Each row has a class, written after it.
[24 8 -15 -52 -1 13 16 -16 9 4 2 59 11 -1 13 12 6 6 -5 -7 -16 -20 -15 11 2 0 -17 26 -43 -25 4 5 21 7]
(107)
[4 16 -2 -40 -19 23 0 34 -8 -19 -10 65 14 13 36 4 15 -18 -10 5 -29 6 -23 20 18 -5 -30 22 -34 4 3 0 -3 10]
(76)
[-4 -16 8 41 -9 33 -7 -27 -45 30 -39 -44 -9 44 -60 -21 -7 -35 16 -56 16 -1 2 -35 27 -16 -40 -9 32 50 11 14 -21 54]
(146)
[-1 -12 9 -14 5 65 -23 25 -30 -25 -27 -45 -51 13 -22 -14 -25 -32 -4 -41 -17 27 28 -27 12 -11 9 -24 5 35 -19 10 -63 43]
(76)
[11 2 0 -12 -16 32 -5 12 -16 3 -10 1 9 39 -12 -5 30 -17 1 -39 -6 1 10 -14 -16 -2 -18 -9 0 37 -7 -5 -14 59]
(146)
[10 -7 -17 -27 -23 -2 16 27 4 -1 -19 54 34 9 56 10 76 -3 12 10 -14 6 -43 -13 -31 7 -24 11 7 -7 6 -46 12 -1]
(20)
[-5 30 9 -23 -3 32 -4 34 -2 -26 -11 44 10 16 7 -1 -6 -15 -21 12 -39 8 -9 1 29 -6 -27 12 -43 1 -10 16 -17 -2]
(76)
[51 -10 -13 -14 49 -4 26 -46 26 20 -1 -62 -29 -46 -29 28 -29 23 1 -20 -26 -33 22 -5 -25 18 39 20 -6 -22 21 -18 -15 -14]
(113)
[3 39 10 -60 -7 44 5 21 6 -25 18 38 9 -16 0 22 -25 -15 -15 19 -25 1 0 20 0 -6 -3 12 -52 -18 -10 9 -17 -29]
(146)
[21 -1 -21 -11 -2 7 8 8 11 -3 -10 14 10 -9 15 5 41 6 2 15 -28 7 -11 -10 -29 9 5 9 21 -16 0 -35 3 5]
(164)
[32 15 -4 -18 5 24 17 -27 -7 6 15 -6 -32 -19 -37 11 -31 -10 -6 0 -8 -20 -3 1 2 21 -18 22 -26 -26 4 11 -11 -21]
(20)
[35 32 -1 -77 4 15 33 -2 24 -12 19 58 -19 -37 8 32 -8 5 -18 9 -8 -26 -7 30 -21 12 23 27 -60 -38 8 -8 -10 -31]
(20)
[22 -15 -12 8 14 23 13 -19 -7 30 -28 -36 -26 9 -33 -6 -3 -25 -1 -51 1 -14 15 -13 12 -10 -8 -1 16 21 4 -2 -29 48]
(93)
[7 -3 1 -8 7 32 6 -10 -20 10 -21 -17 -27 6 -31 -8 -12 -23 1 -55 -7 7 7 -18 10 -4 -7 -7 4 29 4 8 -34 34]
(50)
[20 -6 -15 -12 -2 -4 3 19 10 4 2 13 31 11 38 25 44 15 6 6 -14 -4 -18 -30 -42 -5 -2 15 8 -4 4 -45 -2 12]
(146)
[13 8 -7 -12 -2 19 25 -35 -16 16 -8 4 -11 15 -47 -8 -28 -4 16 -13 -23 -15 -32 8 29 4 -34 31 -17 -5 18 26 1 1]
(76)
[11 -4 7 -21 13 14 -1 23 5 -30 -13 -38 -8 -12 3 20 -2 2 4 11 -28 18 -8 -27 -27 -2 13 -2 8 -14 -4 -33 -41 -29]
(20)
[-5 10 1 -62 -13 45 2 52 36 -39 -14 43 12 -6 59 13 52 -4 -19 -14 8 15 7 20 -32 0 21 -18 -6 13 -4 -17 -12 29]
(76)
[18 2 -27 -36 -16 -17 21 -10 12 10 -24 52 13 2 17 4 46 12 -5 -48 4 -15 -26 16 -14 -6 0 4 -3 18 14 -13 27 68]
(50)
[21 -10 -14 17 -4 15 19 -47 -29 20 -49 -34 -20 13 -52 -13 16 -15 10 -60 -17 -8 -16 -11 14 -2 -21 0 28 23 16 8 -10 58]
(164)
[9 -15 -15 -1 -10 1 18 -32 -15 35 -34 -18 1 27 -17 -3 15 -13 9 -61 6 -27 -8 -19 2 -11 -18 -5 2 35 17 -3 0 62]
(146)
[17 39 12 -75 -2 37 17 23 21 -26 35 62 -3 -20 21 32 4 7 -27 17 -10 -17 19 30 -30 14 21 6 -77 -19 2 4 -23 -27]
(146)
[39 13 -24 -47 -4 -11 35 -46 -3 26 6 19 -4 4 -29 17 -11 2 13 -19 -19 -52 -46 14 22 1 -15 52 -29 -7 35 8 27 2]
(76)
[3 22 -17 -53 -13 6 19 14 9 1 -17 103 48 12 37 9 41 7 -4 18 -22 -7 -39 21 -7 -12 -43 30 -52 -18 7 -14 32 10]
(107)
[-3 -3 3 -15 3 17 -5 35 4 -16 -17 8 10 -2 34 -1 21 -9 -6 23 -34 29 3 -21 -17 3 7 6 2 -10 -9 -33 -28 -1]
(164)
[30 25 -6 -44 -3 21 14 -14 4 4 13 35 -19 1 -17 14 -26 -5 -13 -1 -24 -30 -17 5 16 1 -9 47 -40 -17 8 15 5 8]
(76)
[-4 18 21 7 19 51 -18 6 -35 -9 -5 3 -19 5 -36 -7 -39 -26 -11 -3 -23 28 12 -26 15 -1 -42 -2 -19 2 -15 16 -43 -4]
(107)
[13 -9 -7 -6 -7 9 4 -26 -22 26 -30 -11 -7 24 -18 -14 25 -15 4 -61 -2 -19 -3 -12 -1 -7 -22 -6 8 29 7 -4 6 61]
(107)
[5 -10 -16 -16 -13 11 2 13 -13 13 -33 32 0 12 17 -11 39 -12 -8 -38 -16 12 -10 -6 -15 -5 -19 -13 -3 37 5 -20 -12 67]
(50)
[10 28 13 -71 29 58 3 51 27 -46 2 50 -22 -42 26 37 -21 -22 -36 -1 -28 21 50 25 -9 1 39 -11 -58 -12 -18 7 -43 -31]
(113)
[47 25 -13 -60 13 -2 42 -32 20 8 21 60 -40 -35 -17 32 -13 19 -14 -16 -12 -50 -5 34 -6 9 34 27 -55 -21 29 15 -4 -25]
(50)
[26 22 -9 -17 0 13 32 -25 -5 13 -14 22 -16 -19 -15 18 -6 -10 -5 -11 -15 -23 -26 10 -2 4 -29 29 -29 -19 12 0 -6 -7]
(20)
[9 -3 -13 -32 1 1 1 52 26 -29 -23 26 15 -27 57 10 51 10 -14 41 -42 22 -2 -8 -46 0 30 -5 5 -18 -9 -56 -21 -5]
(164)
[12 10 -11 -15 -4 11 12 12 -6 24 -7 69 15 9 0 11 22 -26 -21 -12 -30 -1 -7 17 15 0 -33 16 -28 -1 2 5 18 17]
(113)
[30 -15 -10 6 20 -2 25 -76 -17 58 -11 -97 -53 -14 -79 -1 -40 -13 5 -59 17 -49 4 -13 13 -2 6 15 17 8 30 3 -18 39]
(93)
[38 12 -9 -38 -15 -5 36 -28 9 6 3 73 -7 -3 11 23 20 4 -3 -9 -15 -36 -35 16 3 15 -12 36 -35 -30 17 8 20 -17]
(20)
[3 10 -15 -34 -19 11 -6 33 -6 -11 -5 55 30 26 12 -1 9 -17 -10 23 -35 7 -35 -6 27 -6 -47 26 -25 -1 -1 -2 12 15]
(76)
[22 -25 -3 14 14 -9 2 -40 -20 28 -16 -56 9 26 -38 -8 0 10 25 -29 -31 -6 -28 -41 -2 -4 -24 11 29 0 13 -20 -7 16]
(107)
[16 -15 -30 -41 -4 1 41 -15 25 8 -29 13 -6 -7 10 4 56 12 -7 -34 -12 -20 1 20 -27 11 27 -21 -18 1 11 -9 -2 38]
(164)
[-1 -12 0 -12 4 13 -18 41 8 -25 -14 17 25 19 58 5 33 -1 2 4 -35 32 -1 -30 -27 -2 -21 -12 13 -3 -10 -34 -10 0]
(107)
[13 -12 1 2 21 23 -5 21 8 -19 -9 -41 -26 -16 5 0 -7 -3 -4 13 -31 25 30 -25 -28 11 28 -8 18 -15 -11 -27 -48 -10]
(164)
[24 3 1 -58 46 38 5 11 23 -39 24 -54 -60 -61 -15 30 -59 8 2 32 -5 5 50 6 -36 18 56 -1 -28 -23 -5 -9 -69 -49]
(93)
[1 -15 -16 12 -6 26 -4 10 -13 16 -51 5 -2 21 12 -14 32 -28 -9 -31 0 7 4 -23 9 -13 -40 -4 12 29 -1 -11 -14 73]
(93)
[24 -1 1 -52 9 7 11 9 15 -9 0 12 -4 -11 39 14 21 18 3 -20 -8 -11 4 2 -38 -5 32 16 -13 -22 -2 -31 -10 10]
(107)
[7 -13 1 1 -3 8 -14 27 0 -14 -23 -2 13 18 21 -1 9 0 5 14 -27 23 -27 -34 -7 -5 -23 21 34 1 13 -32 -12 13]
(76)
[44 -5 0 1 8 32 6 -45 -30 14 -20 -55 -55 -5 -59 -3 -18 -10 -3 -71 4 -22 7 -8 5 -8 12 0 5 7 0 4 -34 49]
(20)
[17 19 10 -32 7 46 13 -12 -6 -14 4 -27 -30 -13 -41 10 -36 -14 -3 -7 -29 -3 2 7 7 4 0 10 -37 -23 -17 19 -35 -25]
(20)
[-5 -35 -17 32 -17 -14 -9 31 -32 31 -29 5 30 51 -2 -20 45 -24 17 22 -28 20 -34 -34 8 -14 -59 16 36 16 3 -35 -5 31]
(93)
[21 -13 -3 -25 -2 25 -7 38 -4 -14 -3 25 7 -9 32 10 34 -8 -6 16 -23 22 -13 -17 -24 2 3 0 1 -15 -14 -43 -31 -9]
(20)
[12 -19 -11 18 9 31 -5 -26 -22 20 -28 -61 -33 15 -46 -10 -15 -26 0 -49 1 0 14 -12 20 -11 -23 -15 22 22 6 9 -26 52]
(93)
[17 25 -5 -56 -11 14 18 14 45 -27 7 90 15 -22 49 25 44 11 -29 28 -30 -4 -4 37 -22 20 20 13 -46 -31 -10 1 13 -9]
(164)
[5 -14 -2 -12 -7 12 2 -6 -7 12 -27 9 -5 13 0 -8 26 -7 4 -36 -11 5 -11 -12 -9 -4 -1 -5 7 30 10 -11 -12 43]
(50)
[-8 -17 -20 46 -9 -5 -4 -4 -30 43 -33 -42 21 32 -12 -26 10 -24 25 10 -16 4 -30 -48 21 -17 -64 34 43 0 0 -26 13 27]
(93)
[52 26 -28 -60 3 9 44 -49 31 -1 12 33 -14 -28 -20 27 -1 13 -9 -17 -35 -43 -10 41 1 17 20 25 -40 -38 12 20 22 -12]
(164)
[14 20 -5 -26 -7 25 32 -21 0 17 4 26 2 15 -34 12 -2 -4 3 -10 -17 -27 -13 4 -2 5 -25 15 -35 -3 16 17 -2 -8]
(146)
[8 -6 -2 -42 8 31 6 -8 -10 -6 -29 -21 -23 -6 10 2 10 -5 5 -62 2 -4 14 5 -18 -19 20 -18 -10 13 -3 -10 -24 41]
(107)
[-5 -22 -10 33 -13 -10 -15 21 -22 1 -34 -15 24 41 1 -15 29 -16 6 14 -44 32 -25 -50 7 -5 -44 6 43 2 3 -27 -2 20]
(164)
[-8 11 7 -5 -20 32 -11 30 -35 -11 -32 44 9 36 -12 -20 -10 -37 -3 13 -39 21 -28 -17 45 -7 -68 27 -14 19 0 15 -14 18]
(76)
[-6 -8 1 -10 -12 12 -4 50 7 -13 -7 15 13 16 40 8 44 -2 -2 23 -27 32 -15 -16 -44 -4 -4 -5 5 -16 -17 -43 -19 -6]
(20)
[3 -7 -8 -18 -2 2 -9 41 8 -13 1 31 22 2 35 7 31 7 -7 7 -22 35 -18 -10 -27 -1 -6 0 9 -2 -4 -34 -13 19]
(50)
[2 -8 -2 9 -12 49 -10 2 -29 17 -14 -34 -10 25 -15 -3 17 -34 -7 -58 -10 5 12 -31 -4 -10 -16 -28 10 35 -19 0 -30 58]
(146)
[40 -2 -45 -49 -7 -20 33 -2 23 2 3 47 -3 -18 41 41 59 37 3 7 -11 -29 -40 4 -52 -3 21 13 -20 -46 15 -42 25 -11]
(20)
[-1 20 -8 -42 -32 16 5 38 10 -1 2 114 53 25 38 15 46 -18 -13 19 -19 8 -33 -2 -7 -5 -39 16 -25 3 -4 -13 22 15]
(146)
[9 -8 -10 -43 4 27 -7 60 49 -35 -6 52 15 3 72 19 45 12 -10 42 -21 27 11 -10 -48 1 11 -2 1 -21 -3 -41 -12 -7]
(93)
